Below are the code and all the weights of a small trained network. Each question names an input and a class and asks about switching units off, where a switched-off unit gives its printed mean instead of its output.

import numpy as np


def w(rows, s, z=0):
    codes = np.array(rows[::2]) - 128.0
    scale = np.full(codes.shape[1], s)
    scale[-1] = z or s
    return codes * scale


def f(y):
    return y / 2 * (1 + np.tanh(0.7978845608 * (y + 0.044715 * y**3)))


def log_softmax(a):
    a = a - a.max(-1, keepdims=True)
    return a - np.log(np.exp(a).sum(-1, keepdims=True))


def net(x, mask):
    res = np.array(x, float).reshape(1, 8) / 4 @ E
    y = f(res @ A[0][:, :-1].T + A[0][:, -1])
    res = res + np.where(mask, y, B[0][:, -1]) @ B[0][:, :-1]
    return log_softmax(res[-1] @ U[:, :-1].T + U[:, -1])


A, B = {}, {}
E = w([
[126,93,128,114,79,100,89,208,82,132,34,156],'x0',
[138,122,66,128,82,136,253,120,121,100,106,133],'x1',
[177,159,121,200,138,133,100,118,212,78,62,166],'x2',
[90,55,132,111,95,233,128,152,184,130,158,158],'x3',
[130,132,136,131,123,131,130,127,127,129,128,130],'x4',
[146,135,141,179,184,161,179,215,135,185,116,75],'x5',
[179,67,93,189,145,126,116,93,86,190,155,183],'x6',
[203,64,163,117,120,71,140,164,146,65,189,108],'x7',
],0.0059)
A[0] = w([
[196,71,76,150,146,147,106,95,86,173,141,150,42],'neuron 0',
[181,67,79,180,159,155,113,89,73,173,129,157,175],'neuron 1',
[112,173,156,71,103,138,127,144,150,80,108,55,70],'neuron 2',
[133,162,147,147,173,159,147,60,146,118,196,106,49],'neuron 3',
[167,137,135,193,123,143,104,102,213,84,70,153,17],'neuron 4',
[176,210,128,110,154,61,124,116,78,127,121,116,41],'neuron 5',
[153,155,121,164,140,127,107,128,218,89,76,136,63],'neuron 6',
[56,177,75,149,123,164,111,108,116,173,113,139,48],'neuron 7',
[146,165,109,135,174,132,139,64,183,139,197,86,80],'neuron 8',
[150,112,132,104,99,121,98,199,59,157,40,166,76],'neuron 9',
[147,80,123,180,153,118,118,104,69,167,158,184,120],'neuron 10',
[174,122,152,196,177,160,178,194,169,175,86,63,70],'neuron 11',
[125,185,148,158,147,44,142,85,89,137,109,101,87],'neuron 12',
[208,70,161,129,122,100,149,161,144,65,174,105,125],'neuron 13',
[127,143,174,109,171,128,31,129,164,158,158,124,95],'neuron 14',
[63,80,142,129,102,235,99,160,189,114,154,160,88],'neuron 15',
[73,172,155,68,137,142,143,146,156,51,108,87,179],'neuron 16',
[120,115,115,75,86,99,81,51,121,76,131,158,58],'neuron 17',
[119,108,204,116,172,131,25,138,116,137,131,133,115],'neuron 18',
[107,104,95,74,86,83,101,28,114,80,134,170,182],'neuron 19',
[146,184,100,143,154,41,110,119,97,143,98,80,170],'neuron 20',
[93,126,163,105,93,141,145,133,50,149,179,95,51],'neuron 21',
[173,90,98,161,139,119,124,95,94,195,153,191,40],'neuron 22',
[91,104,151,88,138,140,143,128,55,144,155,90,95],'neuron 23',
[135,133,180,118,156,126,61,141,139,156,130,130,43],'neuron 24',
[110,181,164,52,123,138,127,148,154,76,106,61,66],'neuron 25',
[115,140,123,90,47,108,93,51,118,98,144,182,42],'neuron 26',
[119,156,134,162,184,156,149,65,167,116,205,143,244],'neuron 27',
[78,104,137,81,130,108,151,136,69,167,171,109,13],'neuron 28',
[65,175,102,166,126,166,111,110,127,164,91,143,52],'neuron 29',
[98,131,111,56,146,111,134,122,88,167,194,102,93],'neuron 30',
[75,184,157,80,115,125,140,166,168,87,109,81,33],'neuron 31',
[157,180,131,184,149,133,100,140,216,105,81,162,205],'neuron 32',
[98,65,140,109,86,204,127,158,185,139,165,174,59],'neuron 33',
[127,82,122,112,74,88,73,199,111,127,40,151,111],'neuron 34',
[109,147,192,160,140,119,37,134,142,158,155,115,73],'neuron 35',
[74,185,111,123,145,180,134,102,90,161,92,160,72],'neuron 36',
[121,120,132,158,203,153,180,220,95,194,139,23,131],'neuron 37',
[149,189,112,157,136,57,105,112,72,116,117,91,38],'neuron 38',
[96,116,145,53,132,116,138,147,73,174,156,100,126],'neuron 39',
[143,154,108,152,158,113,156,167,123,159,147,94,3],'neuron 40',
[119,125,191,145,161,132,57,128,125,138,132,115,31],'neuron 41',
[96,100,116,76,124,121,132,125,74,153,159,68,52],'neuron 42',
[118,150,142,146,160,151,153,40,171,137,180,81,86],'neuron 43',
[70,175,104,95,140,174,125,92,95,204,101,143,86],'neuron 44',
[151,115,32,150,41,135,253,110,132,88,89,110,106],'neuron 45',
[208,53,195,99,117,68,137,185,131,72,220,107,34],'neuron 46',
],0.0068,0.0056)
B[0] = w([
[81,130,198,212,100,74,188,126,208,189,131,177,143],'neuron 0',
[118,161,171,169,75,96,126,136,198,202,175,138,217],'neuron 1',
[115,142,180,218,91,82,154,127,191,174,157,176,141],'neuron 2',
[26,51,125,154,83,130,185,215,71,52,36,118,143],'neuron 3',
[226,46,79,216,191,103,101,63,11,19,203,255,147],'neuron 4',
[197,37,203,107,178,200,216,63,142,160,61,87,143],'neuron 5',
[188,83,107,196,131,95,90,99,105,99,175,199,150],'neuron 6',
[103,169,83,192,223,74,82,84,192,93,47,94,139],'neuron 7',
[43,48,121,139,65,141,163,219,65,75,66,108,158],'neuron 8',
[59,80,117,138,62,140,157,204,80,64,84,84,170],'neuron 9',
[123,146,169,175,71,103,145,130,212,179,142,148,177],'neuron 10',
[122,204,210,92,211,185,72,194,83,86,153,212,172],'neuron 11',
[188,72,190,75,134,179,171,79,138,158,98,86,157],'neuron 12',
[81,179,73,159,211,94,48,60,199,129,53,53,192],'neuron 13',
[101,179,60,66,132,74,205,116,81,152,175,125,168],'neuron 14',
[215,54,207,71,150,214,172,41,128,189,71,53,177],'neuron 15',
[140,133,163,184,52,94,118,116,196,203,181,156,196],'neuron 16',
[82,197,191,118,225,175,101,208,102,106,114,180,157],'neuron 17',
[95,150,61,52,103,84,206,114,103,155,174,116,185],'neuron 18',
[126,199,189,92,160,194,59,213,122,147,137,144,230],'neuron 19',
[199,66,181,93,106,187,129,90,137,162,103,71,204],'neuron 20',
[210,98,113,166,153,105,100,78,93,48,163,201,140],'neuron 21',
[103,133,211,216,73,77,185,139,203,183,147,180,146],'neuron 22',
[199,82,100,161,118,119,102,71,111,66,166,191,154],'neuron 23',
[99,169,111,77,156,77,228,114,111,133,153,156,127],'neuron 24',
[101,138,197,230,77,74,159,133,208,212,151,180,147],'neuron 25',
[94,200,222,102,246,206,136,235,113,101,122,217,151],'neuron 26',
[110,105,120,111,53,134,84,157,102,106,111,84,253],'neuron 27',
[212,44,99,189,191,97,122,60,54,32,157,249,134],'neuron 28',
[94,141,82,176,182,77,81,84,173,63,84,101,138],'neuron 29',
[180,84,99,162,106,126,89,107,95,70,170,171,161],'neuron 30',
[82,122,213,234,99,46,201,137,215,204,138,212,135],'neuron 31',
[204,92,85,144,95,127,52,73,79,90,197,164,231],'neuron 32',
[216,52,192,72,171,215,211,50,138,174,51,64,159],'neuron 33',
[64,72,94,143,68,129,165,190,86,69,95,68,190],'neuron 34',
[111,173,62,55,145,77,230,102,102,134,173,143,153],'neuron 35',
[98,167,82,152,204,76,83,87,195,100,68,60,147],'neuron 36',
[129,202,176,85,161,181,49,202,105,128,166,164,214],'neuron 37',
[170,60,200,97,179,207,211,83,140,153,71,96,140],'neuron 38',
[191,79,91,177,103,125,69,79,96,73,168,179,177],'neuron 39',
[103,132,201,123,225,204,222,153,122,114,78,183,112],'neuron 40',
[88,175,96,73,193,79,250,112,79,119,156,166,126],'neuron 41',
[207,73,105,197,165,93,115,65,86,58,165,234,139],'neuron 42',
[42,74,115,120,81,119,165,226,67,73,71,115,159],'neuron 43',
[113,163,63,174,190,93,56,63,181,87,64,51,163],'neuron 44',
[116,203,40,10,154,57,198,87,77,166,227,110,198],'neuron 45',
[49,199,59,175,222,79,52,58,207,106,1,38,186],'neuron 46',
],0.0081,0.0056)
U = w([
[211,64,78,204,135,114,81,62,80,54,177,228,89],'0',
[76,175,62,182,222,86,69,72,207,114,38,59,80],'1',
[100,142,195,227,55,88,172,135,218,221,161,191,75],'2',
[191,49,185,78,160,216,194,62,135,172,76,80,81],'3',
[103,215,194,105,232,197,91,229,97,101,141,213,61],'4',
[35,50,86,153,40,122,172,216,63,57,62,98,71],'5',
[103,196,16,36,149,67,246,86,90,162,208,142,92],'6',
[142,141,110,122,80,136,67,120,128,154,150,106,248],'7',
],0.011,0.016)

Each question gives the input, the list of numbers given to net, and the class t.
The units are the neurons (one row each of A and B). Each row of codes is followed by its name. A weight is (code - 128) times the scale printed after its matrix; where a second scale follows, it is the last column's (A, B and U).
mask holds one flag per neuron, in row order. A switched-off neuron (its flag False) gives its mean, the last column of its row in B, instead of its output. The means were averaged over made-up inputs and are rounded, as every weight is.
A unit's drop is (log p(t) with every unit on - log p(t) with that unit switched off) / (log p(t) with every unit on - log p(t) with every unit switched off).
The circuit of an input: a set's keep is (log p(t) with only the set's units on - log p(t) with every unit switched off) / (log p(t) with every unit on - log p(t) with every unit switched off). Starting from the 12 units with the biggest drops (on a tie, the unit counted first), units are removed one at a time, each time the one whose removal leaves the highest keep (on an exact tie, the one counted first), for as long as the keep stays at least 0.8.
circuit, biggest first: the units of the circuit, biggest drop first
most important unit: the unit with the biggest drop
k most important neurons: the k neurons with the biggest drops, biggest first
drop of u: that unit's drop, to one decimal
input [-4,-3,-3,-4,-7,7,-5,4], class 4: circuit, biggest first -> (neuron 37)
input [-7,0,0,-1,-1,-7,-7,0], class 2: circuit, biggest first -> (neuron 16; neuron 25)
input [1,7,3,-2,0,-7,2,-3], class 4: 2 most important neurons -> (neuron 19; neuron 26)
input [-6,5,0,8,5,-6,-1,0], class 3: 2 most important neurons -> (neuron 15; neuron 33)
input [-5,-6,-1,3,3,3,2,4], class 6: circuit, biggest first -> (neuron 14; neuron 35; neuron 18)
input [-8,-3,6,5,-3,-4,2,-5], class 5: circuit, biggest first -> (neuron 43; neuron 3)
input [-5,5,5,-6,1,4,2,4], class 3: 3 most important neurons -> (neuron 20; neuron 12; neuron 5)
input [8,8,5,-8,4,8,-5,-6], class 3: 4 most important neurons -> (neuron 20; neuron 12; neuron 5; neuron 38)
input [-7,5,-7,-7,1,4,-2,6], class 0: circuit, biggest first -> (neuron 30; neuron 42)
input [-8,6,7,-5,5,4,-2,-3], class 5: 2 most important neurons -> (neuron 8; neuron 43)
input [4,5,-2,-1,-3,-5,-3,-6], class 1: 2 most important neurons -> (neuron 44; neuron 36)
input [-3,-5,-3,-4,5,3,4,-3], class 6: circuit, biggest first -> (neuron 35; neuron 14)
input [-6,-6,-6,3,5,-8,-7,-5], class 4: 3 most important neurons -> (neuron 26; neuron 19; neuron 17)
input [-1,7,5,8,5,-5,1,-4], class 3: most important unit -> neuron 15
input [1,2,-1,3,-2,-5,0,-1], class 4: circuit, biggest first -> (neuron 19; neuron 26; neuron 17)
input [-8,8,-1,-7,-6,5,-8,2], class 2: 4 most important neurons -> (neuron 16; neuron 25; neuron 31; neuron 2)
input [1,5,-4,3,-3,-8,1,8], class 1: 3 most important neurons -> (neuron 46; neuron 13; neuron 37)
input [-6,-4,-4,-7,-4,-5,-8,8], class 1: 3 most important neurons -> (neuron 46; neuron 13; neuron 1)
input [2,3,7,5,7,5,-8,-6], class 2: 4 most important neurons -> (neuron 31; neuron 16; neuron 25; neuron 2)
input [-6,1,-3,0,1,-1,-2,8], class 1: circuit, biggest first -> (neuron 46)
input [7,8,5,-8,0,-7,-2,-5], class 3: circuit, biggest first -> (neuron 20; neuron 38)
input [2,8,3,-5,-3,-8,7,4], class 4: circuit, biggest first -> (neuron 19; neuron 26)
input [7,6,0,-3,7,-5,1,-4], class 5: 2 most important neurons -> (neuron 9; neuron 34)
input [6,0,2,-4,4,-8,-8,-3], class 2: 2 most important neurons -> (neuron 16; neuron 25)
input [5,-5,-5,7,-7,7,-2,1], class 3: 3 most important neurons -> (neuron 15; neuron 33; neuron 19)
input [-5,-2,-4,-2,5,6,-1,1], class 4: drop of neuron 11 -> 0.1
input [-3,1,7,-5,0,5,0,-1], class 0: most important unit -> neuron 32
input [7,0,3,6,-5,8,6,-1], class 4: drop of neuron 11 -> 1.6
